Here is a tiny trained network, its code and every weight. The questions are about switching its units off for an input and a class, where a switched-off unit gives its printed mean instead of its output.

import numpy as np


def w(rows, s, z=0):
    codes = np.array(rows[::2]) - 128.0
    scale = np.full(codes.shape[1], s)
    scale[-1] = z or s
    return codes * scale


def f(y):
    return np.maximum(y, 0)


def log_softmax(a):
    a = a - a.max(-1, keepdims=True)
    return a - np.log(np.exp(a).sum(-1, keepdims=True))


def net(x, mask):
    res = np.array(x, float).reshape(1, 8) / 4 @ E
    y = f(res @ A[0][:, :-1].T + A[0][:, -1])
    res = res + np.where(mask, y, B[0][:, -1]) @ B[0][:, :-1]
    return log_softmax(res[-1] @ U[:, :-1].T + U[:, -1])


A, B = {}, {}
E = w([
[44,210,141,44,159,102,177],'x0',
[132,80,132,157,156,46,183],'x1',
[213,190,159,1,156,170,36],'x2',
[112,179,67,134,106,103,49],'x3',
[43,140,168,179,145,120,51],'x4',
[202,131,195,163,158,133,150],'x5',
[151,89,88,115,42,183,137],'x6',
[102,80,64,173,191,149,134],'x7',
],0.0089)
A[0] = w([
[223,143,173,170,208,166,99,163],'neuron 1',
[58,25,181,128,207,104,179,201],'neuron 2',
[120,104,173,223,148,99,7,206],'neuron 3',
[159,98,99,134,18,64,139,170],'neuron 4',
[141,80,130,138,222,56,58,188],'neuron 5',
[117,234,171,141,123,141,110,46],'neuron 6',
[149,202,111,191,190,138,101,183],'neuron 7',
[54,199,110,143,99,129,158,168],'neuron 8',
[138,87,71,152,206,169,167,117],'neuron 9',
[86,174,247,52,198,24,200,224],'neuron 10',
[93,235,117,120,194,2,66,253],'neuron 11',
[140,202,197,101,158,114,225,213],'neuron 12',
[135,32,121,177,220,175,250,207],'neuron 13',
[122,58,78,129,177,192,150,189],'neuron 14',
],0.0086,0.0043)
B[0] = w([
[105,21,97,137,170,156,69,188],'neuron 1',
[152,78,204,147,70,143,194,195],'neuron 2',
[109,51,124,135,143,171,22,198],'neuron 3',
[101,166,177,72,68,88,31,174],'neuron 4',
[98,118,80,170,115,71,106,181],'neuron 5',
[156,88,140,41,71,104,148,166],'neuron 6',
[103,100,154,82,215,155,90,166],'neuron 7',
[21,119,126,160,197,71,165,172],'neuron 8',
[127,31,114,136,182,110,214,159],'neuron 9',
[54,84,159,2,76,158,127,249],'neuron 10',
[104,64,51,26,230,62,147,231],'neuron 11',
[120,57,142,13,33,201,51,208],'neuron 12',
[164,83,177,77,71,34,153,207],'neuron 13',
[172,7,104,167,137,79,213,167],'neuron 14',
],0.0079,0.015)
U = w([
[36,112,68,119,221,62,145,165],'0',
[104,138,56,140,190,213,184,112],'1',
[130,212,64,82,130,107,119,4],'2',
[192,110,146,158,177,197,84,42],'3',
[213,110,98,46,109,72,137,216],'4',
[107,41,137,96,164,37,247,137],'5',
[80,63,156,254,80,101,118,144],'6',
[120,121,233,45,55,123,115,163],'7',
],0.0086,0.0039)

Each question gives the input, the list of numbers given to net, and the class t.
The units are the neurons (one row each of A and B). Each row of codes is followed by its name. A weight is (code - 128) times the scale printed after its matrix; where a second scale follows, it is the last column's (A, B and U).
mask holds one flag per neuron, in row order. A switched-off neuron (its flag False) gives its mean, the last column of its row in B, instead of its output. The means were averaged over made-up inputs and are rounded, as every weight is.
A unit's drop is (log p(t) with every unit on - log p(t) with that unit switched off) / (log p(t) with every unit on - log p(t) with every unit switched off).
The circuit of an input: a set's keep is (log p(t) with only the set's units on - log p(t) with every unit switched off) / (log p(t) with every unit on - log p(t) with every unit switched off). Starting from the 12 units with the biggest drops (on a tie, the unit counted first), units are removed one at a time, each time the one whose removal leaves the highest keep (on an exact tie, the one counted first), for as long as the keep stays at least 0.8.
units of the circuit, in order: the units of the circuit, biggest drop first
unit that matters most: the unit with the biggest drop
k most important neurons: the k neurons with the biggest drops, biggest first
drop when u is switched off: that unit's drop, to one decimal
input [5,-8,3,7,3,7,8,5], class 2: units of the circuit, in order => neuron 10; neuron 2; neuron 13
input [-4,-2,-4,-3,-7,-1,3,-6], class 7: unit that matters most => neuron 4
input [1,3,1,2,-3,7,-4,0], class 7: 3 most important neurons => neuron 12; neuron 10; neuron 14
input [0,4,-1,5,8,6,-6,-3], class 0: units of the circuit, in order => neuron 11; neuron 3
input [-6,-5,-7,-7,6,7,-5,2], class 6: 2 most important neurons => neuron 11; neuron 3
input [-3,2,-1,2,5,-5,1,6], class 6: units of the circuit, in order => neuron 11; neuron 10
input [-2,6,-3,-8,7,0,-5,-1], class 7: units of the circuit, in order => neuron 10; neuron 3
input [5,-2,2,3,-2,1,-6,1], class 0: 2 most important neurons => neuron 11; neuron 13
input [-8,0,8,-3,-4,0,-8,-6], class 3: units of the circuit, in order => neuron 1; neuron 13; neuron 4
input [-1,-8,5,4,-1,8,-8,-1], class 0: units of the circuit, in order => neuron 11; neuron 1
input [-7,-5,1,2,3,7,-6,6], class 3: 2 most important neurons => neuron 3; neuron 7
input [-3,8,7,0,-5,5,-1,-4], class 7: 4 most important neurons => neuron 11; neuron 12; neuron 10; neuron 14
input [6,-4,-6,5,0,2,4,-4], class 0: units of the circuit, in order => neuron 8; neuron 13
input [-4,6,-3,7,6,-8,7,-4], class 6: most important neuron => neuron 10
input [-4,0,-1,2,2,7,8,7], class 6: 3 most important neurons => neuron 11; neuron 10; neuron 3
input [-1,-7,4,-7,-2,1,5,-1], class 4: 3 most important neurons => neuron 10; neuron 3; neuron 2
input [2,1,-1,0,7,-1,6,-1], class 6: 2 most important neurons => neuron 11; neuron 10
input [1,8,4,-7,-2,-8,8,-4], class 7: 2 most important neurons => neuron 11; neuron 4
input [-7,0,2,0,0,7,-8,-8], class 3: 3 most important neurons => neuron 1; neuron 13; neuron 3
input [-7,1,0,7,0,4,8,3], class 6: unit that matters most => neuron 11
input [-5,1,-8,-8,0,-2,1,-8], class 7: drop when neuron 4 is switched off => 0.4
input [-6,5,-7,-4,1,-8,-2,-8], class 6: drop when neuron 6 is switched off => 0.1
input [8,1,3,4,0,0,4,2], class 0: drop when neuron 8 is switched off => 0.2
